Look-ups in named tables: a row name and a column name give one cell, copied from the table.

guvudu =
	feb	beril	zit	guga	diduk	liko	pir	fono	lapem
zek	131	187	131	146	146	107	142	154	165
modado	111	218	160	107	157	117	131	116	170
kugel	129	99	128	174	111	146	152	151	68
fek	110	87	49	145	106	161	127	130	154
fom	110	144	117	145	146	137	121	115	178

What is the lapem of fom in guvudu?
178
What is the liko of modado in guvudu?
117
What is the feb of fom in guvudu?
110
What is the feb of fek in guvudu?
110
What is the diduk of fek in guvudu?
106
What is the pir of zek in guvudu?
142
What is the pir of fom in guvudu?
121
What is the diduk of zek in guvudu?
146
What is the guga of modado in guvudu?
107
What is the zit of modado in guvudu?
160
What is the guga of kugel in guvudu?
174
What is the lapem of zek in guvudu?
165
What is the pir of modado in guvudu?
131
What is the fono of zek in guvudu?
154
Row with the largest beril: modado

fup:
columns: litiva, lide, mib, fof, zuri
lirifo: [-41.248, 7.365, -9.002, -50.286, -5.296]
defo: [-2.964, -56.294, -30.120, -10.517, -56.636]
tef: [-29.225, -22.672, -19.991, -44.360, -24.378]
butova: [-27.438, 34.971, -17.555, 17.172, 15.918]
mase: [50.496, -26.336, -29.515, 12.828, 26.225]
dez: [-28.298, -21.238, 39.772, -20.831, -32.770]
burufe: [-10.556, -56.202, -29.090, -21.563, -48.339]
piteso: [12.544, -10.828, 24.970, 15.887, 7.548]

dez, litiva: -28.298
piteso, zuri: 7.548
defo, fof: -10.517
mase, mib: -29.515
butova, mib: -17.555
burufe, lide: -56.202
dez, fof: -20.831
dez, zuri: -32.770
tef, fof: -44.360
lirifo, lide: 7.365

tefugo:
	bez	bak	vub	fek	zib	luniti
velokid	41	29	61	32	66	44
karavez	44	25	66	31	77	48
rus	39	31	54	28	70	46
pilikig	46	24	70	33	75	46
fip	49	35	57	42	67	53
tosima	44	32	54	31	64	45
timipa	45	30	55	32	79	53
mabazeg	42	29	58	29	74	48

rus, vub: 54
fip, fek: 42
velokid, luniti: 44
fip, bak: 35
karavez, luniti: 48
mabazeg, bez: 42
Which row has the largest fek? fip

nem =
columns: per, peviz, mos, kuvoba, pil, kebugog
lasig: [181, 191, 152, 177, 65, 109]
labili: [33, 36, 90, 175, 251, 208]
likif: [150, 168, 161, 160, 104, 90]

lasig, kebugog -> 109
labili, pil -> 251
lasig, mos -> 152
likif, kuvoba -> 160
likif, peviz -> 168
labili, per -> 33
likif, kebugog -> 90
likif, per -> 150
labili, mos -> 90
labili, kebugog -> 208

beg:
|  | tir | gel | potifab | sab | mulim | pubo |
|---|---|---|---|---|---|---|
| lel | -24534 | 54080 | -8935 | -42601 | -12776 | 28671 |
| gokesa | 33831 | 22169 | -33049 | -314 | 44229 | 38198 |
| pefo | 21910 | 47601 | -31660 | -47110 | -3900 | 30251 |
| sevu | 35310 | 27592 | -35314 | -9048 | 36458 | 37622 |
| ditadog | -34006 | -26632 | 16639 | 8079 | -64008 | -29849 |
| mivikal | -25906 | -63047 | 8764 | 28459 | 8461 | -38938 |
| nutik | -36743 | -60371 | 9324 | 29911 | -478 | -37022 |
| kadopod | -43184 | -50997 | 10763 | 25728 | -24780 | -33469 |
| zirum | 41387 | -6642 | -13945 | 22034 | 58145 | 15839 |

potifab of gokesa: -33049
potifab of zirum: -13945
pubo of kadopod: -33469
pubo of mivikal: -38938
gel of gokesa: 22169
tir of nutik: -36743
potifab of lel: -8935

duvafum:
|  | bala | zelazim | begibo | dozafu | dirid | fonepu |
|---|---|---|---|---|---|---|
| dukudug | 38 | 52 | 44 | 46 | 58 | 59 |
| sarar | 30 | 86 | 52 | 73 | 13 | 77 |
| sutab | 80 | 37 | 62 | 22 | 38 | 24 |
| nobalar | 12 | 39 | 12 | 59 | 36 | 77 |
| zepozu | 26 | 64 | 24 | 34 | 61 | 14 |
| kagurun | 71 | 20 | 73 | 24 | 61 | 35 |
| dedigu | 26 | 32 | 35 | 38 | 41 | 61 |
| ruz | 79 | 43 | 32 | 84 | 53 | 23 |
| fumu | 52 | 58 | 40 | 17 | 44 | 53 |
| buku | 34 | 54 | 56 | 71 | 83 | 57 |

kagurun, zelazim -> 20
zepozu, zelazim -> 64
kagurun, bala -> 71
nobalar, bala -> 12
dedigu, begibo -> 35
buku, fonepu -> 57
zepozu, bala -> 26
dedigu, zelazim -> 32
dedigu, dozafu -> 38
dedigu, bala -> 26
sutab, zelazim -> 37
sarar, bala -> 30
zepozu, dozafu -> 34
zepozu, dirid -> 61
Which row has the largest dirid? buku

kefa:
|  | dareta | bap | vil | gev | risoso |
|---|---|---|---|---|---|
| kugi | -30.7 | 10.9 | -5.5 | 14.2 | -56.3 |
| mekamom | 11.0 | -28.2 | 9.7 | 13.3 | 31.1 |
| pim | 30.5 | -62.3 | 37.8 | -8.1 | 74.9 |
| kipa | 11.7 | 25.6 | -27.3 | 34.9 | 12.5 |

vil of pim is 37.8
vil of kugi is -5.5
risoso of mekamom is 31.1
gev of kipa is 34.9
risoso of kipa is 12.5
vil of kipa is -27.3
gev of mekamom is 13.3
dareta of kugi is -30.7
vil of mekamom is 9.7
bap of kugi is 10.9
dareta of kipa is 11.7
bap of pim is -62.3
bap of kipa is 25.6

miz
cols = ripo, ripufi
fubi: [165, 234]
pok: [3, 93]
gafom: [166, 234]
purup: [53, 67]
sozi: [4, 94]
rom: [190, 128]
dad: [4, 93]
zon: [190, 127]
lano: [236, 196]
rigeko: [236, 196]
nud: [166, 233]
dap: [190, 127]

pok, ripufi: 93
rom, ripo: 190
pok, ripo: 3
gafom, ripufi: 234
dad, ripo: 4
nud, ripufi: 233
rom, ripufi: 128

Table tivetu
,vovirav,sal,rus,mab,tedi,zilupe,defavu,tapos,noz
kod,51,44,52,47,48,41,48,46,50
gug,48,43,28,53,49,41,48,45,53
vad,51,42,22,45,53,47,47,46,50
febufo,66,44,21,52,51,53,56,41,39
mivesaz,61,41,17,61,77,53,32,60,40
zaz,50,41,51,39,44,52,46,51,48
liko,62,48,41,55,67,40,36,36,44
luzere,50,38,27,48,78,49,40,59,46
kovat,43,29,29,57,50,58,48,39,52

What is the defavu of liko in tivetu?
36
What is the tapos of zaz in tivetu?
51
What is the rus of vad in tivetu?
22
What is the rus of gug in tivetu?
28
What is the defavu of kovat in tivetu?
48
What is the sal of liko in tivetu?
48
What is the noz of luzere in tivetu?
46
What is the zilupe of gug in tivetu?
41
What is the tapos of kovat in tivetu?
39
What is the noz of febufo in tivetu?
39
What is the defavu of kod in tivetu?
48
What is the noz of mivesaz in tivetu?
40
What is the tapos of luzere in tivetu?
59
Which row has the largest noz? gug

kap.csv
,ror,suvif,vam
vugupi,3.31,3.79,5.59
sezot,8.15,4.04,5.46
kemoros,7.15,1.49,4.18
pid,4.23,5.37,5.50
gugafar,4.46,2.97,3.60
kodiz,4.33,8.41,5.74
sipezi,5.37,1.47,6.29
bilis,4.49,8.18,5.75
bigo,3.80,2.64,3.00
nagemev,2.76,3.38,5.55
neviduz,5.37,5.37,5.83
moz,3.90,1.44,6.04
geratub,3.70,1.11,6.20
nanalig,3.83,7.99,6.00

nanalig, vam: 6.00
geratub, ror: 3.70
bigo, vam: 3.00
nagemev, suvif: 3.38
bigo, ror: 3.80
kodiz, ror: 4.33
sipezi, ror: 5.37
bilis, vam: 5.75
gugafar, vam: 3.60
moz, suvif: 1.44
pid, vam: 5.50
geratub, vam: 6.20
sipezi, vam: 6.29
sezot, ror: 8.15
vugupi, vam: 5.59

gup:
|  | pubafo | gukata | vebavug | mepib | deledaf | pas | gilu |
|---|---|---|---|---|---|---|---|
| ruva | 125 | 114 | 115 | 79 | 136 | 53 | 117 |
| giked | 103 | 171 | 51 | 37 | 203 | 46 | 115 |
| fov | 43 | 16 | 165 | 7 | 60 | 178 | 57 |
| regus | 56 | 196 | 137 | 218 | 101 | 32 | 41 |
| kem | 65 | 124 | 135 | 83 | 109 | 40 | 147 |
| sete | 44 | 69 | 194 | 126 | 100 | 35 | 44 |
| rilap | 61 | 98 | 127 | 108 | 46 | 73 | 84 |
| kibigi | 102 | 89 | 65 | 139 | 214 | 37 | 17 |
| lon | 75 | 71 | 95 | 203 | 85 | 94 | 33 |
| pufoga | 92 | 23 | 103 | 68 | 24 | 111 | 160 |
| gel | 139 | 191 | 76 | 210 | 60 | 27 | 183 |
| fugusa | 62 | 13 | 95 | 114 | 147 | 128 | 72 |

lon, gilu: 33
kibigi, mepib: 139
gel, pas: 27
kem, pubafo: 65
ruva, pubafo: 125
fov, pubafo: 43
kibigi, gilu: 17
sete, deledaf: 100
kem, gilu: 147
fugusa, mepib: 114
fov, gukata: 16
lon, deledaf: 85
sete, gilu: 44
regus, pas: 32
gel, mepib: 210
fov, mepib: 7
sete, gukata: 69
pufoga, mepib: 68
giked, deledaf: 203

